Below are the code and all the weights of a small trained network. Each question names an input and a target symbol and asks about switching units off, where a switched-off unit gives its printed mean instead of its output.

import numpy as np


def w(rows, s, z=0):
    codes = np.array(rows[::2]) - 128.0
    scale = np.full(codes.shape[1], s)
    scale[-1] = z or s
    return codes * scale


def norm(h):
    return h / np.sqrt((h * h).mean(-1, keepdims=True) + 1e-5)


def f(y):
    return y / 2 * (1 + np.tanh(0.7978845608 * (y + 0.044715 * y**3)))


def softmax(a):
    e = np.exp(a - a.max(-1, keepdims=True))
    return e / e.sum(-1, keepdims=True)


def log_softmax(a):
    a = a - a.max(-1, keepdims=True)
    return a - np.log(np.exp(a).sum(-1, keepdims=True))


def net(x, mask):
    ids = ['βθξστω'.index(c) for c in x.split()]
    T = len(ids)
    res = E[ids] + P[:T]
    u = 0
    for l in range(2):
        r = norm(res)
        for j in range(2):
            rows = slice(4 * j, 4 * j + 4)
            q, k, v = (r @ M[l][rows].T for M in (Q, K, V))
            z = softmax(np.where(np.tri(T) > 0, q @ k.T / 4**0.5, -1e9)) @ v
            o = O[l][rows]
            res = res + np.where(mask[u + j], z, o[:, -1]) @ o[:, :-1]
        u += 2
        y = f(norm(res) @ A[l][:, :-1].T + A[l][:, -1])
        res = res + np.where(mask[u : u + 8], y, B[l][:, -1]) @ B[l][:, :-1]
        u += 8
    return log_softmax(norm(res)[-1] @ U[:, :-1].T + U[:, -1])


Q, K, V, O, A, B = {}, {}, {}, {}, {}, {}
E = w([
[154,109,69,178,81,171,145,254,161],'β',
[120,163,87,92,92,169,223,179,217],'θ',
[189,220,120,55,181,148,141,169,109],'ξ',
[25,92,141,60,181,178,78,143,179],'σ',
[146,79,70,152,183,200,80,109,100],'τ',
[153,99,187,150,171,137,140,64,156],'ω',
],0.0036)
P = w([
[97,152,195,121,53,93,134,96,4],'0',
[143,108,195,158,129,204,155,201,84],'1',
[147,100,161,181,166,203,124,216,158],'2',
[126,106,125,105,203,163,199,110,81],'3',
[151,90,84,113,204,137,161,164,163],'4',
[152,142,102,162,157,179,82,154,220],'5',
[142,130,48,73,155,136,140,79,176],'6',
[161,125,29,80,147,66,86,140,193],'7',
[159,180,60,114,100,119,54,104,225],'8',
[149,153,30,101,109,31,47,125,201],'9',
],0.0036)
Q[0] = w([
[133,41,85,85,191,81,160,135,128],'L0H0',
[109,142,118,129,124,116,52,122,183],'L0H0',
[167,117,127,122,195,243,132,144,185],'L0H0',
[181,169,31,92,129,77,83,147,204],'L0H0',
[138,122,93,112,134,155,154,189,170],'L0H1',
[139,122,131,100,131,104,145,97,128],'L0H1',
[128,127,183,160,149,145,142,107,78],'L0H1',
[141,154,141,131,127,135,69,121,147],'L0H1',
],0.011)
K[0] = w([
[189,100,140,211,193,167,59,155,224],'L0H0',
[182,177,56,122,99,76,107,59,152],'L0H0',
[151,90,133,136,218,143,176,1,158],'L0H0',
[137,122,57,98,152,104,56,87,230],'L0H0',
[175,161,114,91,190,110,88,109,147],'L0H1',
[137,123,165,207,91,102,64,156,117],'L0H1',
[99,89,176,154,118,186,218,134,88],'L0H1',
[121,105,106,116,89,62,155,85,119],'L0H1',
],0.0076)
V[0] = w([
[223,189,138,167,129,107,253,196,151],'L0H0',
[10,223,73,29,102,129,156,211,155],'L0H0',
[203,128,11,203,94,163,151,143,24],'L0H0',
[47,93,48,132,153,196,34,188,53],'L0H0',
[149,188,125,44,152,151,87,42,107],'L0H1',
[94,94,110,112,56,107,166,113,164],'L0H1',
[127,114,141,140,173,99,24,141,77],'L0H1',
[116,165,103,85,169,124,149,113,93],'L0H1',
],0.004)
O[0] = w([
[194,73,83,98,85,3,127,122,98,132],'L0H0',
[128,36,195,39,82,156,115,172,78,2],'L0H0',
[196,190,108,120,16,154,118,17,144,81],'L0H0',
[144,199,191,57,93,209,41,114,194,86],'L0H0',
[175,145,133,161,177,176,224,142,104,128],'L0H1',
[62,84,104,147,120,164,149,80,132,95],'L0H1',
[146,210,132,176,111,91,142,154,137,112],'L0H1',
[162,137,153,118,124,159,154,114,111,128],'L0H1',
],0.0044,0.0046)
A[0] = w([
[164,96,200,52,35,132,55,102,115,24],'L0N0',
[123,175,169,129,90,113,122,113,79,30],'L0N1',
[113,10,114,54,134,125,72,169,126,51],'L0N2',
[196,155,135,205,164,77,92,24,158,99],'L0N3',
[141,51,136,155,149,10,141,145,104,103],'L0N4',
[124,177,124,76,69,173,79,100,177,65],'L0N5',
[208,96,129,93,85,60,168,178,87,5],'L0N6',
[76,36,60,101,1,44,74,76,156,28],'L0N7',
],0.005,0.0031)
B[0] = w([
[65,171,34,186,196,57,160,128,119,144],'L0N0',
[100,104,181,146,53,139,116,113,44,92],'L0N1',
[184,47,110,85,160,177,182,194,153,128],'L0N2',
[75,109,92,90,163,148,147,225,107,251],'L0N3',
[122,207,124,102,122,219,121,83,134,217],'L0N4',
[165,186,129,125,115,176,69,64,172,148],'L0N5',
[227,139,112,118,127,88,148,106,110,115],'L0N6',
[61,61,4,131,109,183,84,76,99,124],'L0N7',
],0.0045,0.0035)
Q[1] = w([
[108,234,158,167,150,112,155,133,138],'L1H0',
[176,101,127,130,114,75,182,145,110],'L1H0',
[158,68,107,115,102,104,151,127,120],'L1H0',
[49,173,115,178,146,125,136,103,134],'L1H0',
[189,152,2,46,213,166,143,194,219],'L1H1',
[114,105,164,159,81,67,155,90,84],'L1H1',
[83,104,214,161,85,101,124,96,86],'L1H1',
[122,96,160,134,109,97,146,103,90],'L1H1',
],0.0088)
K[1] = w([
[109,104,185,91,106,107,136,72,39],'L1H0',
[166,115,138,78,112,150,115,153,163],'L1H0',
[154,131,117,106,132,158,116,175,192],'L1H0',
[75,128,182,133,151,162,123,96,77],'L1H0',
[24,134,193,162,37,156,140,56,2],'L1H1',
[150,134,109,121,162,138,101,174,236],'L1H1',
[186,133,73,115,174,115,127,170,215],'L1H1',
[154,144,99,137,175,138,104,152,209],'L1H1',
],0.0079)
V[1] = w([
[57,119,183,98,133,122,128,93,2],'L1H0',
[148,170,164,126,122,103,125,168,127],'L1H0',
[155,172,147,172,115,105,129,86,95],'L1H0',
[73,108,124,129,140,149,126,159,210],'L1H0',
[171,142,207,46,92,185,58,164,150],'L1H1',
[35,44,36,94,72,145,71,112,167],'L1H1',
[208,206,81,174,61,91,51,32,133],'L1H1',
[216,57,117,49,75,56,202,121,47],'L1H1',
],0.004)
O[1] = w([
[130,113,78,150,165,161,102,108,211,123],'L1H0',
[131,116,105,84,102,156,134,157,130,108],'L1H0',
[119,93,95,94,143,132,151,151,130,125],'L1H0',
[106,147,184,124,143,132,100,125,143,143],'L1H0',
[132,145,138,62,47,220,99,106,107,3],'L1H1',
[134,133,191,172,110,56,32,76,141,140],'L1H1',
[32,88,107,98,85,97,95,183,42,158],'L1H1',
[173,3,124,131,123,115,138,76,135,147],'L1H1',
],0.005,0.0026)
A[1] = w([
[163,81,253,81,156,124,128,206,146,68],'L1N0',
[192,162,142,83,56,68,181,155,67,92],'L1N1',
[68,183,87,116,76,169,127,162,44,116],'L1N2',
[125,120,183,141,154,103,165,146,86,175],'L1N3',
[161,88,200,57,28,175,64,98,102,253],'L1N4',
[155,84,159,152,137,124,108,71,140,83],'L1N5',
[152,73,151,154,138,130,100,71,134,121],'L1N6',
[77,127,166,139,94,64,33,138,101,110],'L1N7',
],0.0074,0.0028)
B[1] = w([
[58,188,181,153,132,52,129,171,81,133],'L1N0',
[157,89,167,217,160,79,80,56,184,115],'L1N1',
[130,129,209,113,196,77,190,185,158,241],'L1N2',
[102,105,76,128,138,89,71,155,162,183],'L1N3',
[157,112,220,78,2,174,83,70,43,220],'L1N4',
[145,140,151,129,167,100,162,159,142,165],'L1N5',
[150,141,147,141,160,97,186,158,141,184],'L1N6',
[92,176,26,160,147,171,123,123,142,254],'L1N7',
],0.0063,0.0026)
U = w([
[46,149,70,156,68,72,34,82,76,86],'β',
[202,67,205,163,128,49,125,61,142,136],'θ',
[154,3,71,72,84,181,160,121,76,66],'ξ',
[169,215,160,98,98,241,102,58,166,83],'σ',
[62,151,235,74,107,122,156,204,84,57],'τ',
[103,152,57,162,204,124,184,151,182,254],'ω',
],0.0057,0.0018)

Each question gives the input, a string of symbols that net reads in full, and the target symbol t.
The units are the heads (4 rows each of Q, K, V and O) and the neurons (one row each of A and B). Each row of codes is followed by its name. A weight is (code - 128) times the scale printed after its matrix; where a second scale follows, it is the last column's (O, A, B and U).
mask holds one flag per unit, layer by layer, with each layer's heads first. A switched-off unit (its flag False) gives its mean, the last column of its rows in O or B, instead of its output. The means were averaged over made-up inputs and are rounded, as every weight is.
A unit's drop is (log p(t) with every unit on - log p(t) with that unit switched off) / (log p(t) with every unit on - log p(t) with every unit switched off).
The circuit of an input: a set's keep is (log p(t) with only the set's units on - log p(t) with every unit switched off) / (log p(t) with every unit on - log p(t) with every unit switched off). Starting from the 12 units with the biggest drops (on a tie, the unit counted first), units are removed one at a time, each time the one whose removal leaves the highest keep (on an exact tie, the one counted first), for as long as the keep stays at least 0.8.
units of the circuit, in order: the units of the circuit, biggest drop first
top k neurons in layer l: the k neurons of layer l with the biggest drops, biggest first
which heads matter: for each layer, one digit per head in row order, 1 if its drop is at least 0.15 and else 0, layers parted by /
input σ σ β θ, target τ: which heads matter : 10 / 00
input θ ω ω σ, target θ: units of the circuit, in order : (L1H1 L0H0)
input θ θ σ, target τ: units of the circuit, in order : (L0H0)
input τ ω β, target τ: units of the circuit, in order : (L0H0 L1H1 L1N2)
input θ ω ξ ω ω θ ω ξ ω ω, target θ: which heads matter : 10 / 01
input τ ω σ ω σ ω, target τ: units of the circuit, in order : (L1H1 L0H0 L1N2)
input σ σ ω ω ω β θ, target σ: which heads matter : 10 / 01
input ξ ω ω ω θ β θ ω σ τ, target ξ: units of the circuit, in order : (L1H1 L0H0)
input ω ω θ ω β θ σ θ τ β, target σ: top 2 neurons in layer 0 : (L0N5 L0N3)
input ω θ ω τ θ ξ, target σ: which heads matter : 10 / 00
input θ ω τ β β σ, target θ: which heads matter : 10 / 01
input σ σ ω ω σ ω θ β θ ω, target σ: units of the circuit, in order : (L1H1 L0H0)
input θ ω σ β ξ θ τ β, target θ: units of the circuit, in order : (L1H1 L0H0 L0N7)
input β θ θ σ β ω ω τ ξ θ, target β: which heads matter : 10 / 01
input β τ θ σ σ θ θ ω σ ξ, target β: units of the circuit, in order : (L1H1 L0N7 L0H0)
input ω τ σ τ, target σ: units of the circuit, in order : (L0H0)
input σ σ θ ω θ σ θ θ τ θ, target σ: which heads matter : 10 / 00
input ω σ θ σ ω θ σ θ, target τ: which heads matter : 10 / 10
input ω ω ξ θ θ, target θ: units of the circuit, in order : (L0H0 L1N1 L1H0)
input ω θ β σ β, target τ: units of the circuit, in order : (L0H0)
input τ ω ω ξ, target τ: units of the circuit, in order : (L0H0 L1H1 L1N2)
input β β τ, target β: which heads matter : 01 / 01
input ξ ξ ω ω ω ξ β θ β, target ξ: which heads matter : 10 / 00
input β θ ξ ω θ ω ω β ω σ, target β: units of the circuit, in order : (L1H1 L0N7 L0H1)
input ξ ω θ β θ σ τ, target ξ: which heads matter : 00 / 01
input β σ ω σ β ω ω θ θ θ, target β: which heads matter : 00 / 11
